Moves between objects:
at | α θ η β ξ
lq | ff lb tp hz ph
tl | hs gf fh nq jg
qf | lm gd gj bf bn
sd | gt nm sf cl zf
bz | dz cn dj dq bb
mh | sb zh tq sg ns
ld | zm qr gl nc qh
zj | pr sm dq zm bl
zm | hp ld qh zt jp
nj | dj dg dt zd dn
bn | jq gj zr sz qz
nb | hm sc lq ng ff
pz | zr zf nt tg lp
cg | bt gn hh lq th
jp | qd qh mr fl dm
dl | mp bm jz zr mn
lz | zh pc tn th fj
pj | qn bt lh mc sg
rg | ls zd tc dz bq
dn | rf dt gg tc sc
zt | dd nc pr pp fl
bq | dg tc zg fg ng
fl | qr pr rd ct zn
nr | lf mz dd jg rz
rq | tc dp hq dj j314
hq | j314 hm mc dn nz
qm | nt rr lt bm gb
tp | ph ft lz bt zh
qj | gf hg tt sr ql
rl | pp gp zm mz hp
mr | dm dz fg rd tr
jb | hz nz cg nb bt
sn | gn ph mh qn sb
rr | qm mn jm fz lt
dm | pq mr tr zn zd
th | lh hh hn ph jf
sr | gq hj md jm fs
lp | sj nt ds mp bc
fp | gg hz pj hq qn
gq | nq sr fs lt mg
sc | nb gg lb zg lq
pq | dq dm zd gl rg
dr | zz ms cl fj hf
ds | bc gb hj mn sr
lh | sg th jf sn lj
bl | rd dq ls jp cq
md | fs bd mf gf mz
ng | dt zg hz dp fp
pc | lz lj dh hh tn
dz | mr bz bb bl fg
sq | jz hb nq nt lc
dg | nj bq ng tr dt
gf | tl qj ql gq fh
rd | zn bl cq qd cn
mf | mz qt nc ql zt
ph | sn tp zh pj mh
ff | mc lq ph fp sn
gb | ds lt hs jz hj
jz | mn sq lc lp nh
zz | bf dr hf tq fb
gd | qf rt gt zz gj
ql | fh tt rl fs pp
hg | qj mg lf hj tt
zd | rg tr rq bz tc
rt | gd sz sd dr gt
nc | zt fm zj rl pr
cf | dc qz fz gt bm
hh | th sb cz tp hn
fg | tr bb cj cq dp
mc | nz ff sn gg gn
lf | tt nr rz bd gp
cz | hn ns ms lz dr
ms | dr lm jq tn cl
cn | bz cq nj pq dj
ct | fm hp qd rz sm
hs | hj tl jg lc bd
cq | cn ls dg dm nj
nm | sd tg mp jq sf
hp | ct zm jp dd qd
zr | qz pz lp nm sj
lc | nh nq hg ds qj
qr | ld fl zn fm gl
nh | jm lc qj bc gf
ls | cq rg bq mr dg
zh | mh lz fj lh tq
fm | nc ct sm gp zj
qd | sm jp dm qr pq
j314 | zg hq nz rf jb
fs | mg md mz tl nr
qt | mf bh fm tt nc
hm | hq nb ff dt mc
lt | gb jm tl sq hs
sf | zf mp rr cf qm
fz | bm sj hb zf sq
mz | nr mf zt fh dd
sj | fz lp bc sf hb
gl | qh zn bz zj dz
hz | fp jb bt hm pj
bt | pj cg th ff lh
bh | qt pp ct lf fm
qn | lb pj sg nz ft
lm | ms qf bn dh jq
dh | tn bf sz cz rt
hf | fb cl dc qf tg
jg | bd fh bh hg qt
jf | lj hn zz mh bf
dd | rz zt fl bh qr
sz | rt fb nm ms sd
ns | cz tq lm pc ms
gp | rl rz ld mf zm
nt | lp qm gb dl ds
sb | hh mh ns ft cz
mp | sf dl mn qz rr
dq | bl pq rg qh ls
dt | dn ng fp rq gg
bb | fg dj rf ls cj
jq | cl bn qz rt cf
rz | gp dd qr qt ld
tt | ql lf gp md rl
tc | bq rq j314 bb zg
nz | jb mc gn sc cg
lj | pc jf bf sb dh
tn | fj dh rt hn gd
fh | jg ql pp mg bh
sm | zj qd pq ld dq
dc | tg cf bm gj dl
dj | bb nj dn rg rf
mg | hg fs nr hs lf
hj | sr hs bd nh md
bc | hb ds sr rr gq
gt | gj sd zf hf pz
zf | pz sf qm dc nt
tr | zd fg dp cn rq
dp | rq cj hm nj hq
cj | dp rf nb dg hm
bm | dl fz sq pz jz
pp | bh rl hp nr ct
zg | ng j314 jb cj hz
gg | sc fp qn j314 lb
fj | tq tn gd jf qf
mn | rr jz nh sj jm
gj | bn gt pz fb zr
hb | sq bc gq qm nq
zn | gl rd cn sm bz
fb | sz hf tg lm nm
cl | hf jq cf gd dc
sg | ft lh lj gn pc
tq | ns fj qf lj lm
ft | tp sg pc cg lz
qh | jp gl dz pr mr
bf | dh zz fb ns sz
qz | cf zr sj sd fz
pr | fl zj bl hp rd
nq | lc gq mg gb hg
hn | jf cz dr zh zz
rf | cj dn sc bq nb
bd | md jg qt qj mf
lb | lq qn ft jb tp
tg | nm dc dl bn mp
gn | cg sn sb lb hh
jm | lt nh gf hb tl

The rows follow the links: the fewer symbols apart two objects are, the more alike their rows tend to be.

Here are some objects, each with a row of numbers. One shown again gets a slightly different row.
bm	[ -61  127   16  -26  136  172   20  100 -107   69 -228   82   59 -181   -9  134  -88   58   65   45   50  166   85  -51    9  116  -58 -132  232 -132  -16 -208    1  -85   31  -40  139  -47   62  174   76   33 -144  -52  -44  -12  -11   86  125  172  -13   21  -98   24  -61   43 -234  -57 -168   51   41 -334]
mr	[ -91  -45   19 -102 -126 -110  -97 -105  -34  -81  118  -31 -146   95   63  -84  265 -157  -64  -29  -87 -135  -24  -42  -70  -64  -25  151 -204  167 -196  128   39   78  112  -74 -200   44  -45 -148   31  -57  273  -90  -34   10   -3  -75  -71 -119   -2  -71   87   56   63   11  245  105  159   23  -28  120]
ng	[  48 -123 -198  -85  -71 -164   15  -34  -21  104  180 -142   22  139   72   39 -124  -86  -40  -74  -50 -118 -181  175   17 -116  118  -48 -115  129  133  173 -118   92 -127   76 -185   14   -4  -67 -106  -65   63   94  186   63    2  -18 -268  141    7  -31   17  -16   44 -143  -60   30   69   35   72  242]
rl	[ -58  -94 -245   -3  -57  114 -278  -81 -125  -48  -46  -25   48   55  143  -36  183 -108  190    2   50  -44   41  -82  -87   14   -6    2  -60  183 -206  -16   40  -22  151   -3  -68  306  108  -38  110 -228  -85    9    0   26  -91   26   95   37 -103   -3   79   -7   33   50  131 -119  258   -2    7 -116]
cz	[ -12 -124   99  293  -28    0   92  104  273  227  -92   43  -37   72  -35  -72 -186   75   11  -13   39 -159  -69  156  -73   56 -225 -141  133 -139   53 -101  -78  -84 -251  150   16   89   26  119  -24  -63 -129   55  -23  -77   20  159   24   97   61   76   24  -22   49  -50 -213  -36   95  -37  -41  -15]
gg	[  34 -189   69  139 -149 -152  124  -23  210   54  146 -101  -72  139    5 -111 -102  -36  -77 -126    1 -232  -91  117  -41  -67  -26   39  -56   37   90  137    8  -15 -129   61  -94   33  -96 -142   -3    2   96   14   92  -84    5   28 -222  -18  103   61   35   26   89  -33   60  113  183  -94  -48  351]
dh	[ 111   26  135  256   40   34  136   79  197  194  -86   12   73  -22  -79   -4 -229  156  -18   41   37  -53   -3  145   65   42  -49  -67  154 -239  218  -83   14  -77 -250   89   81  -42   -1  156  -63   62 -156   37  -10  -41   64  144   60   -7   77   79  -28    0   12  -84 -260    3  -84  -31  -39   26]
jm	[  36  -94   68  130   82  220  -30  -90   77 -260  -89   -2  147  -55   -6 -132   46   94  -20  -89  281   11  172 -112   22  -55  183  -12   84  174   91  -72    8 -159  121   -1   -7  158  -21   18  194  -22 -219  -24  154 -166 -161  -25  -51  -29   -6   32  -20   14   65   15  137 -150   94  -79   18  -59]
cq	[-130  -44   -2  -47 -190 -110  -90  -47  -54   86   51  -46 -179   60   97  -32  210 -188    8  -30 -142 -174  -23  -39 -102   31 -170  119 -123   58 -286   91  130   42   93  -98 -135   61  -52 -156   62  -75  287 -131 -111    3   38   38  -29  -33   33   -2   64  105   43   64  112  183  197    6  -82   84]
qh	[ 134  101 -103 -162  -40  -37 -115 -160 -173 -123  182 -138   92   27   41   36  152  -17  -36   69  -49   27   14  -17  121 -109  303  205 -205   90   87  182  109  115   81  -82 -133  -15  -42  -98  -62   29  106   -3   58   95   32  -91  -19 -219  -42  -95   41   40   10  -89  161   72  -26   44    9  189]
dp	[  37    8 -288 -169  -71 -149  -26    9 -208  243  129 -170   19   76  106  192 -124 -128   61   -4 -173  -20 -171  154   40  -20   64  -26  -58    6   60  141  -17  123  -89  -20 -106  -50   31  -58 -136  -45  102   60   89  176   88   48 -148  186   -6   -7  -12   20  -22 -110 -185  113  -26   67   65  141]
sq	[  41  -14  -82  -54  183  183  -35  -39  -60 -179 -101    7  190  -68    9   11  -51   81   -5  -37  221  142   57  -30   45  -65  241 -137  100  168  158 -104 -145  -77   51   39   -2   86   71  145   79  -19 -266   49  205  -34 -133  -58  -53  124  -66  -41  -54  -44   11  -67  -39 -231  -79   25  124 -200]
rr	[  21   59 -115  -92  192  178  -30   11 -136  -76 -127   15  171 -115    2   91  -92   84   26    8  153  203   49  -15   60  -13  182 -156  137   64  137 -120 -116  -65   33   19   47    8   87  185   39   -2 -246   39  144   13  -81   -9    0  175  -79  -36  -73  -27  -30  -64 -145 -193 -156   50  131 -255]
fh	[ -16  141 -142 -254   96   63 -120  -24 -266 -203    6   71   54  -97    4   91  140  -20   98   75  -16  253   73 -193   39   23   98   43  -76   56 -114  -36   21   72  251  -88  134  -42   54  -38   -6   12  -20   10  -93  112  -14 -151  144  -50 -130  -63  -15  -77 -120  116  165 -102 -122   25   24 -174]
zd	[-121  -12  -62  -37 -192 -106  -96   -3 -116  198   30  -76 -163   28  105   53  117 -185   73   -5 -207 -154  -25   -5  -84   65 -209   97  -48  -27 -266   84  165   31   55 -114  -70   36  -46 -145   29  -68  263 -121 -128   40   69  119   11   28   58   34   28  118   21   66  -25  233  165   11  -85   67]
tr	[-118    9  -91  -42 -186 -101  -85    9 -142  232   21  -91 -147   15  123   86   70 -179   92    7 -220 -146  -30    7  -65   97 -199   85  -29  -60 -239   72  175   48   45 -115  -49   25  -30 -141   19  -55  247 -120 -124   54   78  123    4   52   44   39   22   94   14   61  -58  235  143   15  -73   69]
zm	[ 161   65 -209  120 -107  117 -198 -128 -182   88    6 -216  183  -18  131   69   52    7  191   73  -18  -62   92  -40  106   46  146  171    7  -72   29   85  327  -23   50 -100  -16  200   14  -61   50  -84  -73  -22    1   53   35  173  141 -145    3   66   46  113    6  -18  -18  100  142  -39  -95   94]
hm	[  38 -203  -37   50 -119 -169   76  -46  143   43  175 -126  -24  175   29  -70  -92  -65  -83 -123    5 -211 -134  145  -29 -103   46  -12  -94  134  128  156  -79   17 -133   79 -166   46  -51 -110  -42  -55   71   48  169  -50  -16  -12 -285   54   60   27   34    8   90 -100   44   52  158  -41   22  315]
mn	[  36   34 -119  -80  197  189  -32   -3 -117  -94 -113   19  189  -97   -8   74  -71   88   20   -3  187  182   50  -18   60  -28  218 -145  111  106  146 -111 -129  -71   45   22   30   27   84  183   43   -7 -251   47  169   -8  -98  -30  -21  168  -84  -49  -68  -41  -12  -74 -114 -202 -147   49  139 -233]
rd	[  47   43  -62 -177  -55  -83 -111 -165 -112 -154  187  -79   -5   76   31  -47  220  -75  -91   21  -46  -24  -18  -35   50 -130  222  173 -247  167   -9  184   25  120   98  -64 -179  -23  -48 -108  -52    6  178  -18   45   69    1 -136  -69 -203  -43 -107   75   16   29  -60  226   56   12   59   18  188]
bf	[ 136   60  144  223   55   43  135   74  180  166  -77    5   77  -33  -82    4 -226  178  -28   51   30  -22   -3  146   77   23   -6  -50  137 -254  245  -65    0  -55 -250   86   85  -88  -18  162  -83   90 -152   49    5  -45   66  127   74  -30   68   60  -29    3    3  -89 -247  -11 -118  -22  -28   22]
jb	[  37 -129  147  182 -155 -170  174   24  239   69  118  -81  -99  101  -20 -101 -121  -11  -78 -102  -53 -215  -56   75  -19  -15 -109   75  -13  -69   74  115   80  -22 -110   22   -8  -48 -129 -163    6   62  124  -23   -1 -102   54   50 -168  -76  147  103    1   37   43   22   46  184  142 -122 -105  347]
nc	[  54  -36 -224  138 -132  140 -245 -103 -122   71  -45 -153  124   25  157    3   92  -45  221   20   30 -114   91  -44   -3   58   24  100    7   18  -99   33  248  -56   91  -56  -46  312   49  -60   98 -176 -105  -32   -8   13  -32  174  134  -41  -30   70   70   83   35   12   24   21  261  -55  -74    0]
mh	[-122 -146    7   33   23 -159   78  121  216  112   17  145 -155  138  -41  -74 -105  -49  -38  -28  -48  -65 -202  150 -144  -28 -239 -204  -33   45  -55  -55 -328   46 -170  204  -45   13   74   76 -117  -98    9  118  -25   18   -6  -50  -72  194  -17  -47   31 -133    8  -43  -74 -127   27   39   57  -56]
fz	[ -41  123  -26  -28  152  168    5   91 -133   55 -219   63   73 -171  -12  147  -82   63   71   45   47  184   81  -36   35   85  -12 -133  213 -103   14 -181  -10  -79   28  -37  129  -50   68  178   54   41 -161  -24   -2    4  -17   66  114  182  -21   13  -93   13  -56   18 -234  -76 -184   56   59 -320]
mf	[ -80  -29 -248 -163   33   67 -233  -58 -188 -142    1   48   24   28   83    5  192 -100  137   24   37   99    7 -130  -55  -15   44  -11 -116  220 -216  -22  -65   48  207    0  -27  175  104  -18   31 -179  -48   42  -20   86  -82  -92   93   51 -148  -71   67  -73  -43   62  182 -174  101   39   54 -177]
jg	[  -9  156 -127 -228   98   76 -114   -3 -268 -202   -6   58   52  -96    5   98  137    0   87   80  -21  260   98 -203   45   27  101   57  -56   28 -110  -22   59   54  256  -98  159  -54   45  -49    4   45  -27   -5  -95  106   -5 -135  156  -71 -113  -30  -18  -57 -119  138  156  -69 -141   13   16 -167]
sj	[ -28  122  -56  -59  158  170   -7   76 -157   37 -195   45  111 -161   -7  149  -91   77   64   38   70  190   58  -35   39   82   32 -150  205  -83   56 -176  -34  -70   30  -33  126  -46   85  179   45   42 -174  -12   34    8  -17   45  101  182  -32    2 -103    2  -64   -9 -228  -90 -198   60   74 -307]
nz	[  48 -106  165  172 -150 -169  173   46  216   96  115  -59 -106   86  -33  -79 -122    8  -74  -87  -66 -184  -52   65  -12   -1 -118   81  -19 -108   57  102   95  -10 -117   10   30  -83 -131 -168  -20   91  130  -30  -33  -86   62   44 -138  -73  137  109   12   36   41   37   41  201  106 -119 -114  335]
mg	[  33  180   14  -84   59  124  -36  -10 -179 -190  -47   32   74 -153  -26   69   94   62   84   50   16  214  177 -250   85   72   79  120   48  -79  -60  -42  197  -18  243 -140  224  -77  -30  -81   80  105  -45  -67 -120   14    2  -57  175 -148  -27   33  -48    5 -107  184  141   16 -110  -66  -61 -102]
pr	[ 193  144 -175  -24  -70   57 -147 -155 -220   14   91 -204  192  -26   69   97   51   13   92   91  -38    4   76  -18  168  -20  265  201  -80  -62  119  145  279   50   46 -109  -36   54  -28  -66  -38    1  -13   -9   33   96   69   75   91 -205  -10   10   35   95   -6  -69    1  107   11   -8  -58  165]
gd	[ 125   99  212   35  156   14  184   30  158  -62    3   82   63  -46 -154  -25 -130  177 -175   61   78  102   -6   87  100  -56  133  -40   37 -116  286  -46 -136    3 -173   88   20 -197  -29  175 -109  165  -90   64   58  -22   29  -67    1 -106   -2  -50  -41  -60    3 -115  -97  -97 -269   56   56   -7]
nm	[-164  -51  338   61  108   64  106   48  243 -135 -156  235 -152  -62 -107 -169  109   48 -167  -31  103   -3   71  -57 -122   -2 -160  -94   72   43  -98 -175 -169  -96   17   50   -9  -47  -20  129  101   52   20  -72  -58 -166  -83  -67   26   -3   27  -56  -25  -16   54   51   73 -107  -51   19   30 -215]

Each walk starts at a row. The symbols on each line, taken left to right, move it on to the next object.
Each answer is a row, close to the row of the object it stands for.
new walk
[-131  -22  -51  -39 -194  -97  -83  -15  -90  156   38  -59 -174   27  112   21  149 -178   60   -6 -184 -163  -19   -4 -101   66 -195  111  -70   -9 -288   78  161   36   66 -102  -89   49  -41 -153   41  -63  280 -132 -116   24   58   90    4    6   48   17   45  112   39   62   36  218  180   10  -90   77]
θ β ξ θ α ξ η θ	[  30 -203   29  121 -130 -154  104  -29  204   47  151 -112  -62  158   16 -117  -98  -54  -90 -130    5 -237 -109  119  -20  -88   -4   24  -80   91  112  142  -25   -1 -135   64 -124   44  -86 -129  -14  -17   80   36  116  -93   -5   13 -265    5   82   45   29   23   85  -64   65   95  183  -71  -34  335]
ξ ξ θ ξ ξ β θ	[ -52 -168   75  243  -25  -50   72   99  277  208  -78   71  -69  104  -24  -92 -152   27    9  -33   15 -161 -114  170 -113   34 -250 -169   77  -66   11  -96 -165  -57 -227  169  -16  105   48  112  -33  -94  -93   72  -18  -67    0  108  -17  142   45   34   35  -56   48  -42 -172  -84  117  -24   -5  -31]
new walk
[  36 -115 -231 -115  -72 -167   23  -30  -60  137  170 -144   31  133   78   82 -131  -98  -26  -56  -68  -82 -189  190   27  -96  134  -61  -99  115  123  175 -125   96 -130   63 -177   13   -2  -51 -119  -65   67   86  178  100   24  -11 -241  160   -8  -28    8  -11   41 -147  -91   40   44   36   82  216]
α ξ ξ β α β α	[  41 -177 -117  -15  -95 -165   44  -45   65   71  180 -133   -2  154   50  -12 -107  -82  -53 -112  -18 -161 -166  173   -1 -113   99  -37 -111  147  128  173 -119   55 -134   86 -186   36  -23  -88  -72  -69   61   73  188   20   -9  -11 -284   96   34  -10   28   -5   78 -136   -6   40  109   -6   38  281]
η β ξ β θ α	[  41 -167  133  165 -158 -168  149   -2  222   61  111  -89  -93  108  -15 -104 -116  -14  -81 -101  -35 -225  -65   89  -30  -30  -84   59  -25  -22   68  124   61  -21 -121   39  -39   -7 -108 -170   -6   35  108   -7   35 -100   28   37 -201  -57  135   86    9   30   65   13   59  161  156 -115  -92  348]
new walk
[  33  187  -23 -133   74  111  -57  -12 -202 -189  -24   40   68 -152  -29   88   99   43   82   56   -1  235  161 -235   80   67   86  104   14  -59  -72  -40  185    4  251 -133  219  -78  -13  -67   50  105  -36  -52 -112   50    7  -88  176 -134  -54   13  -47  -22 -128  169  149    2 -129  -43  -44 -106]
ξ θ θ θ η	[  81  -15 -210  144 -128  151 -231 -110 -136   80  -38 -175  136    5  148   17   84  -27  209   25   24 -101   97  -46   33   56   39  127    4  -19  -83   38  273  -52   75  -73  -17  284   27  -66   94 -163 -103  -22   -7   15   -8  183  140  -79  -27   72   60   93   26   18    7   45  252  -49  -83   21]
α α β α β	[ -76   65 -209 -239   80   49 -182  -42 -238 -191   12   65   43  -27   40   48  181  -69  101   46   -2  195   24 -160  -23   -1   70    0 -116  151 -174  -13  -47   83  231  -29   42   58   97  -25    3  -87  -29   36  -51  117  -57 -140  106    7 -156  -82   24  -88  -90   78  176 -145  -35   45   58 -192]
new walk
[  42   25  132  134   17  202  -19  -56   22 -229  -95  -11   83 -125  -19  -81   68  110   41  -24  154   44  231 -221   50   37   74  111  108  -13   -2  -56  224 -149  180 -107  152   73  -69  -75  208   73 -109 -100  -20 -148  -61   18  100 -157   40   95  -35   56  -13  161  163    4   58 -134 -101  -23]
η α α θ ξ	[ -77   10 -233 -200   48   61 -227  -54 -212 -158    5   48   36   12   81   12  206  -86  128   28   13  139   11 -131  -53   -4   55  -25 -113  212 -196  -21  -79   60  210  -10   -6  136  116  -16   28 -151  -47   41  -18   96  -75 -112   96   41 -149  -73   47  -74  -55   60  187 -168   57   43   65 -201]
θ η α θ θ ξ β β ξ	[ 201  129 -191   14  -83   85 -166 -142 -215   47   71 -219  196  -15   91  100   47   15  131   85  -43   -6   76  -22  155   13  245  205  -50  -77  110  134  301   28   39 -115  -19   94  -16  -68  -24  -17  -29  -19   20   88   56   91  109 -199  -23   24   33   90   -3  -48   -9  114   38  -11  -68  147]
new walk
[  11   15  -34 -178  -73  -89 -100 -158  -97 -153  177  -54  -22   58   41  -59  232  -92  -95   11  -49  -43  -17  -35   23 -121  179  164 -254  193  -48  179   15  114   94  -63 -204  -13  -51 -113  -27  -12  218  -31   35   53  -14 -132  -75 -182  -28 -111   73   27   41  -60  246   64   57   51   18  174]
η α η θ θ ξ β	[  35  -22 -285 -159  -73 -159  -12    6 -188  207  145 -154   27   91   96  183 -140 -118   46  -18 -137  -30 -173  169   29  -36   84  -39  -60   41   72  154  -52  127 -102    8 -111  -38   35  -53 -140  -43   92   64  121  167   69   29 -177  176  -12  -29    2   11   -9 -122 -165  104  -11   64   61  156]
α β ξ ξ β η β	[  37 -210    0   92 -130 -158   91  -41  179   47  170 -115  -42  168   24  -94  -99  -52  -82 -120    9 -224 -127  145  -22  -99   16   -9  -72  110  113  146  -59   13 -133   81 -158   47  -71 -118  -20  -33   76   35  141  -58   -5   -4 -278   22   81   28   22    3  104  -74   49   79  178  -60  -11  335]
new walk
[ 133  119  201   64  145   13  184   34  153  -25  -12   64   63  -53 -157  -11 -150  189 -153   58   66   99   -4  101  122  -53  128  -51   55 -150  287  -43 -112    1 -188   79   48 -193  -21  182 -113  173  -93   61   49  -28   45  -36   18  -92   17  -37  -53  -48  -11 -120 -139  -61 -272   35   46    8]
ξ η β β θ β	[  70   74  244   -6  170   -5  173   14  177 -126    9  139   17  -34 -159  -64  -63  160 -221   45   94  106  -14   46   78  -95  128  -60   -4  -45  242  -57 -192    9 -133   86  -11 -201  -27  168  -77  151  -53   54   63  -44   -2 -117  -16 -102    4  -94  -35  -68    6 -106  -35 -114 -267   59   82  -39]
θ α α β ξ β β β	[  16  -89  106  304  -22    8   89  103  264  236 -109   25   -7   47  -28  -57 -206   72   26   -4   31 -139  -61  154  -47   62 -197 -126  135 -175   87 -102  -56  -90 -247  130   35   77   30  119  -13  -40 -137   50  -18  -68   21  164   39   90   70   90   -1  -11   42  -52 -228  -29   66  -35  -52  -11]
new walk
[  57   77  115   77   21  186  -20  -33  -47 -214  -82   -1   82 -155  -28  -23   78   95   47   -6  115   95  238 -235   60   70   69  135   96  -71  -38  -60  262 -113  205 -133  204   14  -60  -83  167   97  -94 -100  -76 -109  -38    0  140 -177   23   89  -41   52  -49  172  161   35   -4 -128 -101  -41]
θ β ξ ξ β β ξ ξ	[ -80  -96 -253  -36  -22   91 -261  -81 -148  -79  -31  -19   48   57  121  -33  192  -96  165    3   48  -16   28  -88  -85   11   10   -1  -65  206 -222  -14   10    3  175   -1  -65  292  111  -30   88 -227  -76   18  -14   35  -94    0   87   53 -115  -42   79  -14   10   44  159 -149  219    5   15 -150]
α η η β β θ ξ	[ 190  141 -157  -94  -58   17 -121 -160 -224  -32  140 -189  163   -6   55   85   96   -4   42   89  -45   34   45  -12  173  -66  310  211 -139  -10  139  167  210   87   50 -105  -62   -8  -29  -72  -68   24   35    1   46  106   60    7   48 -230  -24  -32   41   58   -4  -81   68   88  -30   24  -27  178]
new walk
[-113  -30  345   29  132   40  125   24  257 -174 -105  235 -127  -37 -138 -187   94   65 -215  -27  119   17   45  -33  -78  -46 -100  -95   23   70  -36 -135 -221  -75  -17   65  -47  -88  -27  136   73   67   10  -38  -26 -149  -79 -123  -14  -34   13  -85  -11  -41   52    1  103 -126  -82   34   59 -180]
η θ ξ θ β α ξ ξ η	[  51  146   63   10   44  150  -29  -15 -107 -191  -73    9   67 -162  -23   37   73   79   79   38   47  161  210 -235   84   72   75  141   80  -96  -45  -53  252  -65  232 -157  221  -39  -49  -91  128  111  -59  -85  -99  -39   -7  -22  168 -162    6   69  -51   33  -84  178  151   26  -56  -98  -82  -56]
θ ξ θ α θ η θ	[  -2  -72 -234  108 -105  137 -260  -91 -106   27  -63 -112  108   46  147  -21  140  -73  217   -4   41 -108   62  -61  -44   44    3   62  -18   91 -162    6  172  -54  112  -40  -63  326   58  -57  113 -214 -100  -10  -13   19  -67  131  124   -7  -51   36   85   44   30   28   61  -26  287  -26  -52  -48]
